Below are the code and all the weights of a small trained network. Each question names an input and a target symbol and asks about switching units off, where a switched-off unit gives its printed mean instead of its output.

import numpy as np


def w(rows, s, z=0):
    codes = np.array(rows[::2]) - 128.0
    scale = np.full(codes.shape[1], s)
    scale[-1] = z or s
    return codes * scale


def softmax(a):
    e = np.exp(a - a.max(-1, keepdims=True))
    return e / e.sum(-1, keepdims=True)


def log_softmax(a):
    a = a - a.max(-1, keepdims=True)
    return a - np.log(np.exp(a).sum(-1, keepdims=True))


def net(x, mask):
    ids = ['αβγδζηλπφω'.index(c) for c in x.split()]
    T = len(ids)
    res = E[ids] + P[:T]
    u = 0
    for l in range(3):
        r = res
        for j in range(2):
            rows = slice(4 * j, 4 * j + 4)
            q, k, v = (r @ M[l][rows].T for M in (Q, K, V))
            z = softmax(np.where(np.tri(T) > 0, q @ k.T / 4**0.5, -1e9)) @ v
            o = O[l][rows]
            res = res + np.where(mask[u + j], z, o[:, -1]) @ o[:, :-1]
        u += 2
    return log_softmax(res[-1] @ U[:, :-1].T + U[:, -1])


Q, K, V, O = {}, {}, {}, {}
E = w([
[105,83,177,135,199,161,75,211,118,231,40],'α',
[96,87,139,110,203,167,6,74,150,158,85],'β',
[116,121,84,156,171,128,41,185,76,35,149],'γ',
[120,80,101,7,160,215,121,104,180,155,126],'δ',
[53,117,163,82,62,128,150,144,236,146,62],'ζ',
[113,143,142,138,166,143,164,53,211,95,205],'η',
[175,19,104,90,207,127,198,43,115,140,90],'λ',
[77,161,112,179,67,59,152,54,154,105,69],'π',
[146,93,175,137,164,144,101,160,142,183,232],'φ',
[169,67,93,98,85,91,133,51,78,60,152],'ω',
],0.016)
P = w([
[113,168,151,132,110,173,149,67,90,121,136],'0',
[139,131,125,109,193,61,117,121,192,84,143],'1',
[43,82,105,97,86,152,195,159,107,160,199],'2',
[167,121,152,107,99,79,76,118,174,122,132],'3',
[174,36,78,219,120,199,162,119,192,141,91],'4',
[193,126,144,96,3,79,75,160,160,180,99],'5',
],0.015)
Q[0] = w([
[162,172,151,105,160,22,185,82,254,140,40],'L0H1',
[51,117,173,146,187,146,63,197,250,188,61],'L0H1',
[169,197,139,199,117,175,83,140,5,139,43],'L0H1',
[148,16,106,11,203,134,115,104,106,163,64],'L0H1',
[43,70,103,67,203,223,81,178,190,158,95],'L0H2',
[190,70,96,16,96,124,160,36,121,72,164],'L0H2',
[207,155,18,221,148,175,128,123,167,109,67],'L0H2',
[89,114,141,97,127,85,112,131,139,6,99],'L0H2',
],0.0061)
K[0] = w([
[212,157,211,169,109,115,146,73,129,207,45],'L0H1',
[67,148,166,91,156,187,84,193,136,183,41],'L0H1',
[118,120,152,239,253,157,39,189,109,16,137],'L0H1',
[151,31,132,10,197,172,155,91,55,162,65],'L0H1',
[32,184,42,150,164,197,157,150,168,135,123],'L0H2',
[139,85,89,79,87,199,120,11,123,92,166],'L0H2',
[181,104,109,188,85,147,90,102,175,132,63],'L0H2',
[74,158,65,103,79,148,107,123,56,70,104],'L0H2',
],0.0066)
V[0] = w([
[169,64,91,84,115,21,138,90,106,253,132],'L0H1',
[70,114,167,120,187,86,162,114,126,91,58],'L0H1',
[149,142,199,145,229,152,202,105,165,144,150],'L0H1',
[145,126,131,135,123,123,131,35,159,232,129],'L0H1',
[148,185,113,106,89,122,170,128,62,150,185],'L0H2',
[155,187,71,112,246,112,149,101,138,152,129],'L0H2',
[155,131,162,26,143,105,104,101,41,184,114],'L0H2',
[173,121,131,97,101,127,181,156,147,48,67],'L0H2',
],0.0049)
O[0] = w([
[138,85,73,146,140,82,118,199,145,185,196,130],'L0H1',
[123,110,29,177,180,179,193,1,131,106,131,174],'L0H1',
[121,225,56,76,217,150,113,30,84,115,191,45],'L0H1',
[131,193,127,140,220,77,96,66,87,176,180,110],'L0H1',
[100,196,74,92,194,173,76,117,78,213,88,4],'L0H2',
[143,197,146,145,177,171,129,30,108,72,69,41],'L0H2',
[68,147,64,63,83,28,86,163,109,80,53,75],'L0H2',
[135,138,57,154,220,118,175,191,144,109,174,113],'L0H2',
],0.0044,0.0024)
Q[1] = w([
[139,197,135,90,130,94,123,134,103,151,122],'L1H1',
[137,102,150,113,133,151,182,115,137,104,139],'L1H1',
[140,109,97,135,85,119,173,138,150,113,153],'L1H1',
[91,90,105,165,90,156,139,99,145,141,145],'L1H1',
[77,154,152,103,154,157,119,115,175,151,2],'L1H2',
[127,127,188,51,91,180,178,88,216,160,137],'L1H2',
[169,46,153,124,190,198,113,212,119,163,145],'L1H2',
[153,104,78,170,72,132,158,70,132,126,85],'L1H2',
],0.011)
K[1] = w([
[165,137,140,94,136,90,89,68,129,112,113],'L1H1',
[135,160,70,112,102,144,160,107,128,159,137],'L1H1',
[68,142,111,114,67,153,152,80,74,137,134],'L1H1',
[144,77,125,147,109,168,168,144,109,158,137],'L1H1',
[57,153,136,119,135,154,124,130,181,142,2],'L1H2',
[126,123,179,60,126,151,170,86,241,168,162],'L1H2',
[159,55,146,99,210,172,77,191,115,149,115],'L1H2',
[170,76,43,123,82,66,192,61,177,104,83],'L1H2',
],0.0095)
V[1] = w([
[151,88,141,145,133,46,71,123,227,101,155],'L1H1',
[66,161,153,34,143,149,115,117,21,156,156],'L1H1',
[145,210,190,79,54,187,182,178,137,109,72],'L1H1',
[196,101,49,36,116,89,128,169,148,140,51],'L1H1',
[9,179,74,169,112,98,152,56,100,97,113],'L1H2',
[44,133,116,170,195,86,112,75,46,135,199],'L1H2',
[136,129,72,98,169,230,253,37,20,63,203],'L1H2',
[26,30,252,155,235,145,78,51,72,155,122],'L1H2',
],0.0046)
O[1] = w([
[170,114,203,132,105,47,153,151,124,45,170,132],'L1H1',
[76,156,115,78,206,184,111,162,79,167,43,168],'L1H1',
[113,151,48,163,121,123,10,210,165,103,184,89],'L1H1',
[172,85,121,92,74,130,110,172,67,39,140,92],'L1H1',
[137,132,168,119,135,69,170,230,174,125,162,71],'L1H2',
[88,145,124,86,70,144,127,123,122,169,62,63],'L1H2',
[80,126,248,110,78,164,92,188,153,173,32,4],'L1H2',
[45,147,59,93,12,1,217,129,191,29,77,205],'L1H2',
],0.0053,0.0031)
Q[2] = w([
[48,97,78,116,101,120,164,93,100,124,188],'L2H1',
[110,178,111,73,48,139,130,101,57,164,178],'L2H1',
[171,155,231,66,98,27,24,110,114,112,127],'L2H1',
[253,144,183,203,128,166,133,92,176,124,59],'L2H1',
[171,187,61,146,217,92,97,80,172,116,149],'L2H2',
[146,34,182,221,27,166,166,118,157,109,55],'L2H2',
[148,140,175,78,44,110,24,150,213,160,33],'L2H2',
[43,107,155,54,39,66,113,134,122,123,164],'L2H2',
],0.0065)
K[2] = w([
[131,166,92,169,143,189,2,99,151,184,71],'L2H1',
[206,218,153,159,187,155,145,102,98,144,72],'L2H1',
[222,115,140,135,161,75,84,119,88,59,168],'L2H1',
[87,57,106,111,191,106,164,174,132,170,218],'L2H1',
[158,111,56,135,148,84,103,107,122,112,227],'L2H2',
[78,73,179,126,22,146,137,192,108,178,118],'L2H2',
[171,76,163,161,44,139,96,164,172,173,63],'L2H2',
[133,208,177,157,48,167,27,95,96,121,41],'L2H2',
],0.0075)
V[2] = w([
[88,173,121,111,128,214,95,71,57,129,106],'L2H1',
[84,97,115,31,183,168,55,108,207,112,172],'L2H1',
[144,120,249,91,2,179,177,101,136,74,163],'L2H1',
[187,65,103,78,166,181,163,161,156,87,67],'L2H1',
[187,96,113,63,124,49,113,21,159,121,100],'L2H2',
[167,194,199,137,189,186,193,71,129,123,132],'L2H2',
[153,137,124,54,65,152,193,140,61,228,153],'L2H2',
[82,132,136,122,153,162,236,122,197,147,65],'L2H2',
],0.0085)
O[2] = w([
[173,99,90,142,197,190,182,129,150,137,105,141],'L2H1',
[206,199,100,94,175,101,122,157,68,171,135,242],'L2H1',
[210,115,164,97,42,150,176,104,134,67,75,153],'L2H1',
[110,183,108,179,38,155,168,141,12,161,111,142],'L2H1',
[152,106,165,118,146,140,172,85,80,73,209,136],'L2H2',
[176,111,185,182,127,111,123,135,99,129,98,1],'L2H2',
[80,141,195,118,166,116,155,203,107,95,135,84],'L2H2',
[119,137,140,155,94,91,77,121,65,170,174,229],'L2H2',
],0.011,0.0059)
U = w([
[40,148,92,157,151,152,117,105,97,160,191,96],'α',
[194,132,50,152,159,137,172,27,95,88,222,234],'β',
[167,110,54,177,85,210,165,86,147,165,102,102],'γ',
[189,223,84,128,132,109,198,172,77,139,143,1],'δ',
[129,225,144,21,4,7,93,199,94,137,112,232],'ζ',
[219,115,156,176,119,95,103,146,110,166,118,32],'η',
[120,156,124,190,55,160,175,95,54,134,158,43],'λ',
[91,54,174,152,94,131,89,78,142,115,145,73],'π',
[165,154,134,79,206,59,146,178,155,95,118,138],'φ',
[88,162,125,78,98,142,239,127,112,42,137,142],'ω',
],0.0046,0.0033)

Each question gives the input, a string of symbols that net reads in full, and the target symbol t.
The units are the heads (4 rows each of Q, K, V and O). Each row of codes is followed by its name. A weight is (code - 128) times the scale printed after its matrix; where a second scale follows, it is the last column's (O and U).
mask holds one flag per head, layer by layer. A switched-off head (its flag False) gives its mean, the last column of its rows in O, instead of its output. The means were averaged over made-up inputs and are rounded, as every weight is.
A unit's drop is (log p(t) with every unit on - log p(t) with that unit switched off) / (log p(t) with every unit on - log p(t) with every unit switched off).
The circuit of an input: a set's keep is (log p(t) with only the set's units on - log p(t) with every unit switched off) / (log p(t) with every unit on - log p(t) with every unit switched off). Starting from all 6 units, units are removed one at a time, each time the one whose removal leaves the highest keep (on an exact tie, the one counted first), for as long as the keep stays at least 0.8.
units of the circuit, in order: the units of the circuit, biggest drop first
most important unit: the unit with the biggest drop
which heads matter: for each layer, one digit per head in row order, 1 if its drop is at least 0.15 and else 0, layers parted by /
input γ γ λ γ ω, target λ: which heads matter -> 00 / 11 / 11
input γ ω ω γ, target ζ: units of the circuit, in order -> (L2H1 L1H2)
input α α λ, target α: most important unit -> L2H1
input α γ γ η η δ, target β: units of the circuit, in order -> (L1H2 L2H2)
input ω γ γ, target ω: units of the circuit, in order -> (L2H1 L1H2)
input ζ α ζ φ δ, target ζ: units of the circuit, in order -> (L2H1 L2H2)
input β ω β, target β: units of the circuit, in order -> (L2H2 L2H1)
input γ π α, target γ: which heads matter -> 10 / 01 / 11
input π ζ ω, target π: units of the circuit, in order -> (L2H1 L1H2)
input ζ π α, target ζ: units of the circuit, in order -> (L2H2 L0H2)
input α π γ, target α: units of the circuit, in order -> (L2H1 L1H1)
input ζ ζ γ γ α λ, target β: units of the circuit, in order -> (L1H2 L2H2 L0H1)
input λ π γ ζ η, target γ: which heads matter -> 10 / 01 / 01
input α η φ δ, target β: most important unit -> L2H2
input λ γ γ, target λ: units of the circuit, in order -> (L1H2 L2H2 L2H1)
input δ α γ, target δ: which heads matter -> 00 / 10 / 10
input η ζ γ, target η: units of the circuit, in order -> (L2H2 L1H2 L2H1 L0H1)
input λ ζ α λ, target ζ: units of the circuit, in order -> (L1H2 L0H1 L2H1)
input γ π φ, target γ: units of the circuit, in order -> (L2H1 L2H2 L1H2)
input α ζ π γ α, target π: which heads matter -> 00 / 00 / 10
input α γ γ γ, target ζ: units of the circuit, in order -> (L2H1 L1H1)
input γ α γ, target γ: which heads matter -> 10 / 00 / 11
input ω γ δ ζ γ π, target β: which heads matter -> 00 / 01 / 01
input γ γ η λ α, target η: most important unit -> L2H2
input γ γ γ ζ γ, target γ: which heads matter -> 10 / 00 / 01
input α ζ ω α, target ζ: units of the circuit, in order -> (L1H2 L2H1 L1H1)
input ζ α φ η α, target φ: most important unit -> L2H2
input ζ α η, target ζ: which heads matter -> 00 / 01 / 01
input γ γ α γ α, target α: which heads matter -> 00 / 00 / 11
input λ ζ α γ γ, target α: which heads matter -> 00 / 00 / 11
